Here is a tiny trained network, its code and every weight. The questions are about switching its units off for an input and a target symbol, where a switched-off unit gives its printed mean instead of its output.

import numpy as np


def w(rows, s, z=0):
    codes = np.array(rows[::2]) - 128.0
    scale = np.full(codes.shape[1], s)
    scale[-1] = z or s
    return codes * scale


def norm(h):
    return h / np.sqrt((h * h).mean(-1, keepdims=True) + 1e-5)


def f(y):
    return np.maximum(y, 0)


def softmax(a):
    e = np.exp(a - a.max(-1, keepdims=True))
    return e / e.sum(-1, keepdims=True)


def log_softmax(a):
    a = a - a.max(-1, keepdims=True)
    return a - np.log(np.exp(a).sum(-1, keepdims=True))


def net(x, mask):
    ids = ['ΣΩαβεζφ'.index(c) for c in x.split()]
    T = len(ids)
    res = E[ids] + P[:T]
    u = 0
    for l in range(3):
        r = norm(res)
        for j in range(2):
            rows = slice(4 * j, 4 * j + 4)
            q, k, v = (r @ M[l][rows].T for M in (Q, K, V))
            z = softmax(np.where(np.tri(T) > 0, q @ k.T / 4**0.5, -1e9)) @ v
            o = O[l][rows]
            res = res + np.where(mask[u + j], z, o[:, -1]) @ o[:, :-1]
        u += 2
        y = f(norm(res) @ A[l][:, :-1].T + A[l][:, -1])
        res = res + np.where(mask[u : u + 8], y, B[l][:, -1]) @ B[l][:, :-1]
        u += 8
    return log_softmax(norm(res)[-1] @ U[:, :-1].T + U[:, -1])


Q, K, V, O, A, B = {}, {}, {}, {}, {}, {}
E = w([
[63,189,138,118,166,145],'Σ',
[76,90,170,129,148,152],'Ω',
[96,129,97,163,116,68],'α',
[206,61,137,153,236,77],'β',
[116,198,156,107,181,176],'ε',
[200,144,98,168,237,253],'ζ',
[171,132,80,222,141,175],'φ',
],0.0052)
P = w([
[100,181,173,2,9,153],'0',
[233,111,224,215,126,103],'1',
[159,132,206,175,157,103],'2',
[143,164,215,159,132,103],'3',
[96,177,161,100,143,132],'4',
[116,165,168,121,149,115],'5',
[160,161,202,129,120,117],'6',
[138,168,208,119,143,96],'7',
[113,170,222,119,150,96],'8',
],0.0016)
Q[0] = w([
[160,165,138,184,190,119],'L0H0',
[159,97,145,125,45,181],'L0H0',
[193,158,163,130,135,139],'L0H0',
[176,150,102,63,76,143],'L0H0',
[58,175,108,149,124,194],'L0H1',
[82,142,161,143,140,126],'L0H1',
[78,124,38,68,72,205],'L0H1',
[79,66,116,129,3,67],'L0H1',
],0.004)
K[0] = w([
[4,73,106,39,148,8],'L0H0',
[225,72,12,146,124,205],'L0H0',
[182,104,75,87,154,80],'L0H0',
[232,44,176,113,220,203],'L0H0',
[81,208,184,175,135,179],'L0H1',
[153,235,60,72,130,117],'L0H1',
[199,149,144,204,139,162],'L0H1',
[181,147,138,222,181,101],'L0H1',
],0.0036)
V[0] = w([
[163,86,154,193,182,168],'L0H0',
[119,101,31,135,132,200],'L0H0',
[43,144,197,177,114,157],'L0H0',
[42,141,89,210,82,164],'L0H0',
[59,62,119,117,90,153],'L0H1',
[81,98,70,35,183,78],'L0H1',
[133,67,146,88,42,251],'L0H1',
[207,77,179,151,181,76],'L0H1',
],0.0029)
O[0] = w([
[52,152,182,61,104,79,255],'L0H0',
[89,134,160,161,179,96,124],'L0H0',
[152,139,133,186,52,77,184],'L0H0',
[254,161,103,69,90,93,112],'L0H0',
[180,147,118,69,132,171,43],'L0H1',
[176,95,168,235,97,177,48],'L0H1',
[135,90,116,45,145,130,97],'L0H1',
[101,122,161,97,173,153,175],'L0H1',
],0.0035,0.0019)
A[0] = w([
[201,95,178,136,105,117,97],'L0N0',
[148,142,130,181,91,103,156],'L0N1',
[184,123,178,152,118,32,170],'L0N2',
[184,120,142,87,83,187,96],'L0N3',
[98,80,116,151,89,60,103],'L0N4',
[145,180,151,104,67,87,255],'L0N5',
[59,155,130,64,216,152,139],'L0N6',
[139,2,200,147,158,104,183],'L0N7',
],0.0042,0.00086)
B[0] = w([
[14,100,140,176,122,33,150],'L0N0',
[250,67,147,86,146,111,157],'L0N1',
[57,120,185,179,190,142,184],'L0N2',
[214,56,68,106,126,126,143],'L0N3',
[102,200,206,72,243,210,148],'L0N4',
[78,35,160,174,142,103,167],'L0N5',
[164,95,158,150,151,87,255],'L0N6',
[96,152,74,160,134,191,209],'L0N7',
],0.0026,0.0034)
Q[1] = w([
[195,174,3,37,68,116],'L1H0',
[68,113,112,106,64,48],'L1H0',
[138,186,192,201,174,180],'L1H0',
[195,149,113,113,74,155],'L1H0',
[145,78,34,41,124,59],'L1H1',
[142,45,101,140,52,93],'L1H1',
[185,169,77,168,229,164],'L1H1',
[142,116,171,137,193,61],'L1H1',
],0.0042)
K[1] = w([
[57,123,141,159,159,53],'L1H0',
[203,112,69,219,112,68],'L1H0',
[118,68,135,18,75,150],'L1H0',
[119,128,150,131,188,97],'L1H0',
[123,87,131,151,100,63],'L1H1',
[157,118,192,177,180,67],'L1H1',
[133,156,91,41,92,185],'L1H1',
[91,147,210,4,120,110],'L1H1',
],0.0044)
V[1] = w([
[213,56,99,159,171,131],'L1H0',
[141,136,136,117,69,148],'L1H0',
[134,218,129,82,107,196],'L1H0',
[131,53,144,9,154,59],'L1H0',
[145,253,40,132,116,142],'L1H1',
[202,223,111,62,173,136],'L1H1',
[69,140,156,143,144,97],'L1H1',
[182,133,154,173,234,136],'L1H1',
],0.0034)
O[1] = w([
[141,75,112,176,60,132,163],'L1H0',
[119,153,146,127,126,176,86],'L1H0',
[76,167,58,111,146,144,146],'L1H0',
[160,130,201,52,102,139,82],'L1H0',
[109,182,131,212,158,49,119],'L1H1',
[196,132,134,92,172,101,173],'L1H1',
[2,110,121,134,207,197,143],'L1H1',
[159,57,30,42,96,71,254],'L1H1',
],0.0032,0.0036)
A[1] = w([
[173,165,166,175,230,165,177],'L1N0',
[103,177,124,73,134,61,198],'L1N1',
[168,140,132,94,113,229,118],'L1N2',
[104,77,132,121,201,165,163],'L1N3',
[11,186,213,187,79,225,254],'L1N4',
[254,199,69,119,31,146,115],'L1N5',
[209,87,34,95,116,180,174],'L1N6',
[16,125,133,160,60,25,166],'L1N7',
],0.0028,0.00095)
B[1] = w([
[147,171,164,65,100,42,255],'L1N0',
[172,30,63,75,93,162,169],'L1N1',
[45,193,204,212,86,195,156],'L1N2',
[71,169,164,156,21,68,231],'L1N3',
[162,68,104,199,106,91,178],'L1N4',
[73,158,195,124,67,56,157],'L1N5',
[94,77,135,90,91,164,203],'L1N6',
[254,129,144,140,237,206,185],'L1N7',
],0.0026,0.003)
Q[2] = w([
[60,69,172,170,162,171],'L2H0',
[83,79,148,168,195,69],'L2H0',
[233,252,164,90,86,117],'L2H0',
[162,186,125,41,12,212],'L2H0',
[140,142,168,18,123,149],'L2H1',
[138,185,38,180,104,166],'L2H1',
[126,54,122,94,198,97],'L2H1',
[142,141,136,177,246,137],'L2H1',
],0.0037)
K[2] = w([
[183,148,43,96,131,71],'L2H0',
[154,187,40,112,144,254],'L2H0',
[67,96,212,89,137,162],'L2H0',
[83,79,224,126,203,99],'L2H0',
[149,116,180,164,179,204],'L2H1',
[156,166,144,221,68,50],'L2H1',
[122,31,209,128,113,207],'L2H1',
[129,94,178,186,38,108],'L2H1',
],0.004)
V[2] = w([
[152,182,136,180,65,106],'L2H0',
[177,90,83,64,203,69],'L2H0',
[120,255,190,67,193,224],'L2H0',
[169,168,162,112,123,248],'L2H0',
[130,158,222,61,75,160],'L2H1',
[82,96,167,253,179,170],'L2H1',
[174,129,155,168,155,11],'L2H1',
[114,201,157,111,124,113],'L2H1',
],0.0037)
O[2] = w([
[137,205,159,179,106,87,71],'L2H0',
[106,99,35,67,172,110,253],'L2H0',
[160,137,153,154,238,188,140],'L2H0',
[213,92,113,176,126,196,110],'L2H0',
[117,80,248,117,142,66,56],'L2H1',
[3,164,153,159,78,233,178],'L2H1',
[163,185,106,55,136,113,216],'L2H1',
[99,174,199,131,198,94,98],'L2H1',
],0.0032,0.0029)
A[2] = w([
[186,171,195,63,116,4,141],'L2N0',
[67,142,201,114,177,168,141],'L2N1',
[85,188,185,93,157,36,7],'L2N2',
[136,237,167,204,94,71,187],'L2N3',
[79,118,117,154,173,77,171],'L2N4',
[177,101,44,74,235,127,169],'L2N5',
[6,62,103,129,132,166,37],'L2N6',
[169,15,92,78,76,121,167],'L2N7',
],0.0027,0.0013)
B[2] = w([
[79,183,196,99,3,145,165],'L2N0',
[181,138,197,6,149,105,160],'L2N1',
[75,144,5,168,93,195,146],'L2N2',
[119,14,100,128,137,62,159],'L2N3',
[168,147,86,83,100,125,176],'L2N4',
[126,161,132,135,76,176,253],'L2N5',
[42,206,82,99,195,102,172],'L2N6',
[184,57,115,137,78,110,181],'L2N7',
],0.0031,0.0038)
U = w([
[114,237,129,254,146,143,16],'Σ',
[155,99,243,145,87,168,78],'Ω',
[151,133,66,166,20,83,112],'α',
[18,70,141,117,111,207,154],'β',
[197,150,92,119,225,193,250],'ε',
[175,38,60,42,158,151,80],'ζ',
[134,220,169,35,141,44,136],'φ',
],0.0067,0.002)

Each question gives the input, a string of symbols that net reads in full, and the target symbol t.
The units are the heads (4 rows each of Q, K, V and O) and the neurons (one row each of A and B). Each row of codes is followed by its name. A weight is (code - 128) times the scale printed after its matrix; where a second scale follows, it is the last column's (O, A, B and U).
mask holds one flag per unit, layer by layer, with each layer's heads first. A switched-off unit (its flag False) gives its mean, the last column of its rows in O or B, instead of its output. The means were averaged over made-up inputs and are rounded, as every weight is.
A unit's drop is (log p(t) with every unit on - log p(t) with that unit switched off) / (log p(t) with every unit on - log p(t) with every unit switched off).
The circuit of an input: a set's keep is (log p(t) with only the set's units on - log p(t) with every unit switched off) / (log p(t) with every unit on - log p(t) with every unit switched off). Starting from the 12 units with the biggest drops (on a tie, the unit counted first), units are removed one at a time, each time the one whose removal leaves the highest keep (on an exact tie, the one counted first), for as long as the keep stays at least 0.8.
circuit, biggest first: the units of the circuit, biggest drop first
most important unit: the unit with the biggest drop
top k neurons: the k neurons with the biggest drops, biggest first
k most important neurons of layer l: the k neurons of layer l with the biggest drops, biggest first
heads that matter: for each layer, one digit per head in row order, 1 if its drop is at least 0.15 and else 0, layers parted by /
input α ζ Σ, target α: most important unit => L0H0
input Σ ζ β ε ε Σ, target Σ: circuit, biggest first => [L0H1 L1H1 L2H0]
input ζ ζ ζ φ, target ζ: heads that matter => 11 / 01 / 00
input β β α, target β: heads that matter => 01 / 01 / 01
input β ε β ζ Σ β α ζ β, target β: circuit, biggest first => [L1H1 L2H1 L0H1 L0H0]
input Σ ε φ, target Σ: circuit, biggest first => [L1H1 L2H0]
input Σ ζ φ ε, target Σ: circuit, biggest first => [L1H1 L0H1 L2H0]
input Σ ε ζ, target Σ: circuit, biggest first => [L0H1 L0H0 L1H1 L2H0]
input β ζ ζ φ, target β: circuit, biggest first => [L0H0 L2H1]
input Ω Ω φ, target Ω: heads that matter => 01 / 11 / 00
input β β φ Ω ζ ε ζ ε β, target β: circuit, biggest first => [L1H1 L2H1 L0H0 L0H1]
input φ Σ ε α, target φ: heads that matter => 11 / 11 / 01
input Σ Σ ε β ε, target Σ: circuit, biggest first => [L0H1 L1H1 L2H0]
input φ φ ε ε φ ε α, target φ: heads that matter => 11 / 01 / 01
input α Σ β, target α: heads that matter => 11 / 00 / 10
input α φ α β Ω, target α: top 2 neurons => [L0N1 L1N4]
input φ ζ φ ζ φ β, target φ: most important neuron of layer 2 => [L2N0]
input Ω φ ε β β β Σ, target Ω: heads that matter => 01 / 11 / 11
input φ ζ Ω φ β ζ β, target φ: 2 most important neurons of layer 0 => [L0N6 L0N2]
input α ζ φ α ζ, target α: most important neuron of layer 1 => [L1N5]
input ε ζ ζ ζ ζ ζ α ζ α, target ζ: top 2 neurons => [L0N7 L1N1]
input φ ζ β α α φ α β, target α: heads that matter => 10 / 00 / 10
input β β ζ Σ α φ, target β: heads that matter => 11 / 01 / 01
input ε β Σ, target ε: heads that matter => 10 / 10 / 10
input β β α ζ, target β: heads that matter => 01 / 01 / 01
input ζ ζ α Σ Ω ζ ε, target ζ: heads that matter => 10 / 01 / 10
input ζ ε ζ α, target ζ: heads that matter => 00 / 01 / 00
input β α ζ ζ, target β: most important unit => L2H1
